Facts:
k110 {ρ=k953, γ=a, ε=drozepin}
k115 {γ=c, ε=dregubi}
k116 {ρ=k265,k923, γ=a, ε=regrek}
k126 {γ=c, ε=regrek}
k128 {γ=e, ε=druza}
k143 {ρ=k352, γ=d, ε=regrek}
k157 {ρ=k619,k647,k659, γ=d, ε=regrek}
k161 {γ=d, ε=dregubi}
k164 {γ=b, ε=druza}
k165 {ρ=k116, γ=b, ε=druza}
k169 {ρ=k749, γ=a, ε=druza}
k17 {γ=b, ε=dregubi}
k194 {γ=e, ε=dregubi}
k201 {ρ=k749, γ=b, ε=regrek}
k205 {ρ=k982,k659, γ=a, ε=dregubi}
k22 {ρ=k255, γ=a, ε=regrek}
k255 {ρ=k533,k698, γ=c, ε=druza}
k265 {ρ=k647,k953,k659, γ=e, ε=drozepin}
k273 {ρ=k371,k853, γ=d, ε=dregubi}
k282 {ρ=k647,k749, γ=b, ε=druza}
k283 {ρ=k265,k780, γ=c, ε=regrek}
k294 {ρ=k682, γ=a, ε=druza}
k298 {γ=a, ε=regrek}
k306 {ρ=k31, γ=d, ε=regrek}
k307 {ρ=k738,k953, γ=d, ε=regrek}
k31 {ρ=k619,k282, γ=a, ε=dregubi}
k328 {ρ=k678,k953, γ=e, ε=druza}
k351 {ρ=k923, γ=a, ε=regrek}
k352 {γ=d, ε=regrek}
k364 {γ=a, ε=drozepin}
k367 {ρ=k659, γ=c, ε=regrek}
k371 {ρ=k570, γ=b, ε=regrek}
k373 {ρ=k659, γ=a, ε=regrek}
k390 {ρ=k982,k659, γ=c, ε=drozepin}
k413 {γ=b, ε=drozepin}
k437 {ρ=k441, γ=a, ε=regrek}
k438 {ρ=k31, γ=c, ε=regrek}
k441 {ρ=k952,k516,k923, γ=d, ε=dregubi}
k444 {ρ=k647, γ=a, ε=regrek}
k448 {ρ=k738,k717,k659, γ=d, ε=regrek}
k453 {γ=a, ε=dregubi}
k455 {ρ=k352,k749, γ=b, ε=druza}
k470 {ρ=k390,k273, γ=c, ε=drozepin}
k476 {ρ=k970,k952, γ=c, ε=druza}
k478 {ρ=k87,k552,k923, γ=e, ε=regrek}
k481 {ρ=k367,k720,k31,k559, γ=a, ε=drozepin}
k505 {γ=e, ε=regrek}
k512 {γ=e, ε=regrek}
k516 {ρ=k87, γ=a, ε=regrek}
k53 {ρ=k682, γ=e, ε=dregubi}
k533 {γ=c, ε=regrek}
k535 {ρ=k371,k698, γ=b, ε=druza}
k552 {ρ=k659, γ=e, ε=drozepin}
k555 {γ=d, ε=regrek}
k559 {ρ=k115, γ=a, ε=druza}
k570 {ρ=k647,k953, γ=a, ε=druza}
k580 {ρ=k116,k165,k682, γ=c, ε=drozepin}
k595 {γ=d, ε=druza}
k596 {ρ=k935,k853,k923, γ=b, ε=regrek}
k60 {ρ=k935,k923, γ=b, ε=druza}
k604 {γ=c, ε=drozepin}
k619 {ρ=k647, γ=a, ε=drozepin}
k639 {ρ=k570, γ=a, ε=druza}
k644 {ρ=k743, γ=b, ε=regrek}
k647 {γ=d, ε=drozepin}
k659 {ρ=k647, γ=c, ε=regrek}
k66 {ρ=k698, γ=c, ε=druza}
k67 {ρ=k194,k31,k682, γ=a, ε=druza}
k678 {γ=c, ε=druza}
k680 {ρ=k982,k298,k685, γ=a, ε=druza}
k682 {γ=a, ε=regrek}
k685 {ρ=k478,k698,k66, γ=c, ε=regrek}
k690 {ρ=k512,k659, γ=c, ε=regrek}
k696 {ρ=k647,k698, γ=e, ε=druza}
k698 {ρ=k720,k570, γ=d, ε=druza}
k70 {ρ=k282, γ=c, ε=regrek}
k708 {ρ=k438, γ=c, ε=regrek}
k717 {ρ=k749, γ=a, ε=regrek}
k720 {γ=a, ε=dregubi}
k73 {ρ=k552,k596, γ=b, ε=dregubi}
k736 {ρ=k194,k559,k780, γ=a, ε=druza}
k738 {ρ=k659, γ=a, ε=drozepin}
k742 {γ=a, ε=dregubi}
k743 {γ=c, ε=druza}
k749 {ρ=k647, γ=c, ε=regrek}
k780 {ρ=k720,k115,k696, γ=a, ε=druza}
k809 {ρ=k742, γ=a, ε=dregubi}
k827 {γ=a, ε=druza}
k84 {ρ=k619,k647,k659, γ=c, ε=druza}
k842 {ρ=k619, γ=c, ε=druza}
k853 {ρ=k282, γ=d, ε=drozepin}
k87 {γ=e, ε=regrek}
k88 {ρ=k533,k690, γ=b, ε=druza}
k880 {ρ=k367,k282, γ=b, ε=regrek}
k888 {γ=b, ε=regrek}
k919 {ρ=k533,k982, γ=e, ε=regrek}
k922 {γ=e, ε=dregubi}
k923 {γ=a, ε=dregubi}
k934 {γ=c, ε=druza}
k935 {ρ=k738,k659, γ=d, ε=druza}
k952 {ρ=k570, γ=b, ε=dregubi}
k953 {γ=c, ε=regrek}
k956 {ρ=k352, γ=d, ε=regrek}
k966 {γ=d, ε=drozepin}
k970 {ρ=k66, γ=b, ε=regrek}
k98 {ρ=k647,k809,k31,k743, γ=d, ε=regrek}
k982 {ρ=k512,k647,k749, γ=a, ε=regrek}
k983 {γ=a, ε=regrek}
k99 {ρ=k678,k115, γ=e, ε=drozepin}

Known rows:
[ 26 -10  18 -31 -25 -38  49 -17 -48   7 -11  16  13 -15  17 -16 -20   7
  51  17 -12 -25 -23 -14   4 -17  -5  47  32] : k742
[  1  19  27  10 -18  13 -10  23  22  10   8 -20   1   8   1  21   7  23
 -16  -1 -11   2   3  -2  -8   0  15 -10 -20] : k956
[ 20 -14  13  -2 -57  26   8   1 -13 -12  16 -14  -1   0 -15 -23  -3  -4
  12  11 -12  11 -24   3   0 -15   6  38 -21] : k161
[ -5  23  22  16  -9  29 -14  10  12  13   0 -22  -8   8  -4  23  -5  26
 -24  -4   6  -2   9  -6  -1  -4   9 -31 -18] : k448
[ 16 -27   5  21 -67  43  -9  32   2 -24  16  -2 -10 -18 -22 -21  -7 -19
  14 -21 -40   1   5  29  16  -4 -19  34 -22] : k922
[ 20 -27 -25  21 -70  44 -24  16  -1 -15  15  -6  -6 -16 -37 -21 -22   1
  22 -21 -37  -1   5  21  26  -6 -26   6  -6] : k53
[  2 -43 -10  27 -47  27  -1  -7 -31 -19  39 -39  -2  -6 -21 -45  13 -37
   3  23   5  47  -6 -14  -5  11   8   3  -8] : k115
[ 12 -10 -29  -6  20 -10 -14 -13  18  -3  -4  23  -4  -6  -7   3 -10  -5
 -10  -1   3  -2 -23  13   5  -7 -28   4  -4] : k165
[-10 -24 -35  36  -2  17   1 -27  48 -24  37 -16   0   5 -10   5  32  -8
 -33  39  27  50  -7   7  -9   8  -7 -23 -21] : k842
[ -5 -17 -37  16  -3  39 -18   6  49 -15   3  11 -14  -6  -3  -4  15 -22
 -40 -26 -13   7   1  20  17  10 -46 -12 -24] : k696
[ 33 -28  25 -36   1 -40  30 -25 -83  11  -8  25 -10 -18   6 -18 -52 -13
  43   8  -5 -15 -31  -9   6 -18   0  21  31] : k923
[ 10   1 -22  -1  30  -4  -4 -23  25  -5  -7  22  -5  -6  -7   6 -14   0
 -11  -1  13  -6 -12  24  10  -6 -32  11  -8] : k60
[-15 -18 -22 -31 -23  33 -17  -3   0 -16  10   1 -28  35   9  15  10  -6
 -17  -7   3  18  23  -4   4 -17  19   5   2] : k853
[  8 -19 -27  -7  12  -5  -1 -10  23   0   1  18  -6  -8  17  10   2 -12
 -33  -2  -4  -4 -22   3   4  -2 -33   3   2] : k282
[ 23 -21  14 -32 -17 -35  49 -27 -57  10 -12  11   8 -13  19 -15 -32   7
  37  12  -2 -32 -13 -22  11 -16 -15  24  39] : k31
[ 19 -16  18 -30  -9 -30  43 -21 -68  12 -19  11  12  -9  15 -39 -27 -15
  42   3  -1 -24 -19 -32   8  -8  -9  30  32] : k720
[ -3   8 -21  -3  27   5   8 -21  31  -5 -17  15   4   0   0  -6   8  -8
 -23  -5  13 -18 -11   6   7   2 -32  12 -10] : k535
[  1  11  16   8  11  -1 -15  26 -14  21 -16  -4  -3 -10   4   4 -14  -6
 -11 -23 -10 -21   9  -6   2  13  -2 -12   6] : k371
[ -7 -20 -20  25  -3   4  -4  -8  46 -31  37  -9  10  -2 -14 -10  41 -17
 -19  32  15  60 -28  17 -24   8   3   7 -31] : k934
[  1  24  16   9  -9  -7  -8  32   6  13 -11  -4   8 -10   2  17  -8  19
  -2 -18 -16 -24  11   1   2   7  -3  -3   4] : k644
[-11 -27 -29  25  13  13  -7 -21  28 -20  33 -15  -6   4  -9 -18  33 -32
 -30  31  27  58 -12   2 -15  15  -5 -21 -22] : k66

Rows:
No name comes twice in this set of rows, the named rows included.
[  3   7  -5 -31  37 -41  44 -37  17  10 -21  32  14  -2  28   8   4  12
   2  15  14 -26 -28  -6   4 -13 -28  14  21] -> k169
[  3   1 -20  -2   9  -3  15 -12  44  -6  -7  17   6  -3  10  16  12   2
 -22   8   5 -14 -14  13   5  -9 -35  13  -4] -> k455
[ 17  18 -29 -34  37 -51  22 -37  15   5 -14  39  29  -2   0  -7  -8  25
  30  13   3 -16 -44  -6   2 -12 -16  13  24] -> k294
[  3  21  38 -19  32 -46  21   4 -41  31 -26  13   8  -9  22   6 -24   9
  24 -12  -5 -37  -5 -16  -6   3  11  -5  25] -> k298
[ -7  13  13  37 -13  44 -25  44  28   3  -5 -11 -10  -7 -10  10  -2   2
 -28 -40 -26 -20  39  19  11  12 -16 -26 -21] -> k919
[-12   6  13  49   7  22 -23  10   2   0  22 -36  -4   1 -21  -1  10   0
  -9  12  23  32  23   2 -15  23  25 -38 -22] -> k685
[ 17  -1  21 -18  -6 -24  61 -36 -51   6 -21  11   4  -7  12 -12 -33  17
  35  17  13 -40   0 -11  14 -22 -14  32  31] -> k205
[  3   4   9  34   3  38 -43  42   8   2   3   2 -21 -13 -23  13 -23   1
  -9 -41 -26  -5  26  30  13  10  -9 -28 -22] -> k478
[ -2 -14  18  28 -18  33 -34  50  11   7   5  -8 -20 -17   3  14  -1 -17
 -30 -39 -37  -6  26  10   8  17 -12 -35 -17] -> k512
[  2  16  14  29 -22  27 -39  66  26  -4   6  -4  -2 -15 -14   4   6  -5
  -9 -40 -45  -6  19  27   2  19  -1  -8 -27] -> k505
[  7  17  19  11  14  -5 -20  23 -11  14 -13   1  -9 -11  -9  19 -27  17
  -1 -14  -2 -24  12   9   7   6  -1 -16   0] -> k596
[-21 -12 -47   6 -16  24 -33 -17  14 -37  30 -21  -9  31 -31  -1  18  10
  15  20  27  46  36  15   3  -2  38  -3   2] -> k580
[  4  -3  26   1 -21   9 -18  35   4  11  13 -12  -9  -1  14  20   7   1
 -30  -9 -22  14 -12 -13 -12   4  19 -19 -14] -> k352

The same elements again, as new rows of numbers:
Known rows:
[-16  -3   2  43 -30 -16 -25  -3  14 -23  -2  30  24   0] : k165
[ 36  -7  15 -44 -17  85  -1 -66  -6  -2  27 -29  19 -23] : k580
[  3  20  30 -12  17 -17  11 -19   9  13  -7   4  -1   5] : k116
[ 12  27  -9 -35  -4  48  10  -7 -12   1  -4 -11 -23 -27] : k367
[ 36 -22  33 -31  24   3  12 -47  -3   7  23 -18  35   5] : k481
[ 1  7 16 -3  6 -4 11 14  4 25 -9 17  2 12] : k720
[ 28  34 -20 -38  -1  36   2 -27  -8 -12   0 -11 -32 -10] : k708
[-17 -16 -17  27   3 -23  -5   9  22 -33 -12  33  -2  17] : k73
[-16 -66   1  30 -21  23   8   3 -20 -12  54  10  21 -23] : k647
[-26 -17 -23  31  -1 -20  -3  11   5 -37   7  17 -22   0] : k157
[-32 -27 -28  45 -21  -4  -5  30   9 -25   6  30 -13   8] : k161
[-19  -7  11   4  12 -20  11  35  -8  56   9 -31 -25   4] : k512
[  6  18  20 -27  36 -23  12 -15  19   3 -20  -3   0   7] : k437
[ 24   9  -6   6   1 -26  18  25 -29  28  17  28 -14  19] : k742
[  8  10  10  -6  12 -13   6   3  12  14 -15  13   2  22] : k453
[-24 -10   1  25   4 -24   8   8  -1 -28   5  31  -5  -2] : k888
[ 17  16   8 -11  12 -28 -10   0  11   7 -27  -5  21  10] : k680
[ -3   0  -2  15  -7 -25 -22  23   6  47  -6 -41  -2  19] : k128
[-12 -60  -1  27 -15  19   1  -9 -12 -21  48   4  21 -16] : k966
[ 37 -15  -1 -55   2  74   9 -42 -15  -5  20 -32  15 -30] : k470
[-13  -8  -9  36 -18 -25 -16  15   3 -26  -5  29  20  -2] : k164

Rows:
No name comes twice in this set of rows, the named rows included.
[-20 -12 -23  33  -5 -22  -4   2   3 -38  13  18 -26   5] -> k306
[-20  -9  -7  24  15 -32   5  -1   4 -41  -4  25  -6  12] -> k201
[ 18  27 -17 -23 -28  50 -15   4 -10   4 -13 -11   3 -23] -> k934
[ 16 -40  21 -10  12   5  -2 -25   4  42  36 -57  13  11] -> k99
[ 26  12  -7  -1  10 -29  12  12 -13  15   6  20 -13  27] -> k809
[-32 -28 -30  43 -16  -5  -6  33  12 -23   4  29 -14   4] -> k273
[  5  16 -10 -20 -29  67   5  12  -8  16  -4   4 -17 -20] -> k115
[ -2   9  13  19 -14 -11 -25 -22  39  39   2 -32 -21  47] -> k53
[ 22  24 -24 -33 -17  44 -17  -1   3  -4 -26 -19   6 -25] -> k476
[ 35  25 -33 -15 -37  36  -9  18 -41  12  10  -1 -11 -24] -> k743
[ 33 -23  31 -33  29   4  13 -48   1   6  18 -17  36   2] -> k110
[-27 -13   1  21   9 -24   9  15   5 -26  -1  29  -5 -11] -> k970
[-36 -19 -14  38 -11 -12   1  21  -3 -26  13  20 -19  -8] -> k555
[ -1 -52  13  16  -1   6   9 -22 -10 -22  38  15  33 -12] -> k413
[-24 -19 -11  30  -2 -15   1  23  17 -23  -6  38   1   4] -> k952

